Below is a small trained network, with its code and all its weights. Each question gives an input and a class and asks what happens when units are switched off, that is, made to give their printed mean instead of their output.

import numpy as np


def w(rows, s, z=0):
    codes = np.array(rows[::2]) - 128.0
    scale = np.full(codes.shape[1], s)
    scale[-1] = z or s
    return codes * scale


def norm(h):
    return h / np.sqrt((h * h).mean(-1, keepdims=True) + 1e-5)


def f(y):
    return y / 2 * (1 + np.tanh(0.7978845608 * (y + 0.044715 * y**3)))


def log_softmax(a):
    a = a - a.max(-1, keepdims=True)
    return a - np.log(np.exp(a).sum(-1, keepdims=True))


def net(x, mask):
    res = np.array(x, float).reshape(1, 5) / 4 @ E
    u = 0
    for l in range(4):
        y = f(norm(res) @ A[l][:, :-1].T + A[l][:, -1])
        res = res + np.where(mask[u : u + 4], y, B[l][:, -1]) @ B[l][:, :-1]
        u += 4
    return log_softmax(norm(res)[-1] @ U[:, :-1].T + U[:, -1])


A, B = {}, {}
E = w([
[73,181,69,212,184,57,111],'x0',
[113,81,177,180,11,113,229],'x1',
[97,134,254,170,228,188,115],'x2',
[34,34,168,58,243,115,173],'x3',
[174,73,159,100,192,32,121],'x4',
],0.0055)
A[0] = w([
[124,56,145,1,58,135,146,46],'L0N1',
[224,174,144,102,90,133,44,122],'L0N2',
[106,79,60,83,41,142,187,55],'L0N3',
[96,155,99,198,50,119,153,254],'L0N4',
],0.0071,0.0021)
B[0] = w([
[54,102,152,254,117,188,210,210],'L0N1',
[126,55,70,115,102,190,92,212],'L0N2',
[114,84,95,194,92,176,76,205],'L0N3',
[94,55,74,197,155,173,95,253],'L0N4',
],0.0073,0.0044)
A[1] = w([
[160,130,172,180,180,228,113,243],'L1N1',
[184,145,140,77,33,229,108,40],'L1N2',
[129,90,86,11,207,2,14,154],'L1N3',
[127,72,52,47,117,169,232,1],'L1N4',
],0.0073,0.0015)
B[1] = w([
[96,127,135,22,75,91,25,253],'L1N1',
[156,95,139,149,160,172,210,204],'L1N2',
[211,143,108,140,78,1,214,231],'L1N3',
[185,120,95,164,53,98,78,165],'L1N4',
],0.009,0.0046)
A[2] = w([
[119,119,69,191,128,134,106,70],'L2N1',
[156,109,253,80,109,174,168,254],'L2N2',
[50,116,126,192,212,49,130,6],'L2N3',
[117,67,138,125,242,96,169,187],'L2N4',
],0.0061,0.0009)
B[2] = w([
[74,120,129,140,95,164,127,255],'L2N1',
[79,154,131,153,215,130,137,253],'L2N2',
[192,8,98,146,67,105,165,192],'L2N3',
[188,186,101,101,125,80,155,181],'L2N4',
],0.011,0.0021)
A[3] = w([
[136,169,87,125,122,93,88,179],'L3N1',
[110,81,254,95,159,87,166,253],'L3N2',
[128,66,139,154,65,117,130,45],'L3N3',
[124,97,239,130,169,135,201,233],'L3N4',
],0.0076,0.0011)
B[3] = w([
[64,53,145,49,117,105,171,166],'L3N1',
[77,253,105,137,26,156,103,247],'L3N2',
[173,36,131,156,86,112,117,255],'L3N3',
[91,207,111,78,115,107,43,213],'L3N4',
],0.008,0.0032)
U = w([
[153,134,147,90,190,160,137,14],'0',
[187,126,110,98,129,8,184,203],'1',
[149,145,117,146,185,188,160,3],'2',
[15,211,161,104,125,146,83,207],'3',
[112,32,97,226,79,191,134,214],'4',
],0.012,0.0041)

Each question gives the input, the list of numbers given to net, and the class t.
The units are the neurons (one row each of A and B). Each row of codes is followed by its name. A weight is (code - 128) times the scale printed after its matrix; where a second scale follows, it is the last column's (A, B and U).
mask holds one flag per neuron, layer by layer. A switched-off neuron (its flag False) gives its mean, the last column of its row in B, instead of its output. The means were averaged over made-up inputs and are rounded, as every weight is.
A unit's drop is (log p(t) with every unit on - log p(t) with that unit switched off) / (log p(t) with every unit on - log p(t) with every unit switched off).
The circuit of an input: a set's keep is (log p(t) with only the set's units on - log p(t) with every unit switched off) / (log p(t) with every unit on - log p(t) with every unit switched off). Starting from the 12 units with the biggest drops (on a tie, the unit counted first), units are removed one at a time, each time the one whose removal leaves the highest keep (on an exact tie, the one counted first), for as long as the keep stays at least 0.8.
circuit, biggest first: the units of the circuit, biggest drop first
top k neurons: the k neurons with the biggest drops, biggest first
top k neurons in layer l: the k neurons of layer l with the biggest drops, biggest first
drop when u is switched off: that unit's drop, to one decimal
input [5,-1,6,-4,-6], class 3: circuit, biggest first => L1N1
input [4,6,4,6,3], class 1: top 3 neurons => L2N3; L2N4; L0N1
input [-2,4,1,2,8], class 3: circuit, biggest first => L3N2; L3N4
input [3,7,6,-5,8], class 3: top 2 neurons in layer 1 => L1N3; L1N4
input [-3,-2,3,-5,7], class 1: circuit, biggest first => L0N1; L1N3
input [-4,-8,0,-4,1], class 1: top 2 neurons => L1N3; L0N1
input [8,-2,7,4,-2], class 1: top 3 neurons => L0N1; L2N3; L2N4
input [-7,1,0,4,-6], class 3: top 2 neurons => L0N2; L0N4
input [-6,-2,0,7,6], class 3: top 2 neurons => L0N1; L3N2
input [-3,7,0,5,5], class 3: top 2 neurons => L3N4; L0N4
input [0,-5,-5,8,-4], class 1: top 2 neurons in layer 0 => L0N4; L0N2
input [-3,-5,3,-5,-6], class 2: top 2 neurons in layer 1 => L1N2; L1N4
input [4,2,2,3,2], class 1: drop when L2N2 is switched off => 0.0
input [-3,-2,-7,2,4], class 4: circuit, biggest first => L0N1
input [-5,-4,5,4,1], class 3: drop when L3N2 is switched off => 0.1
input [-8,-3,1,2,-4], class 3: drop when L2N2 is switched off => 0.2
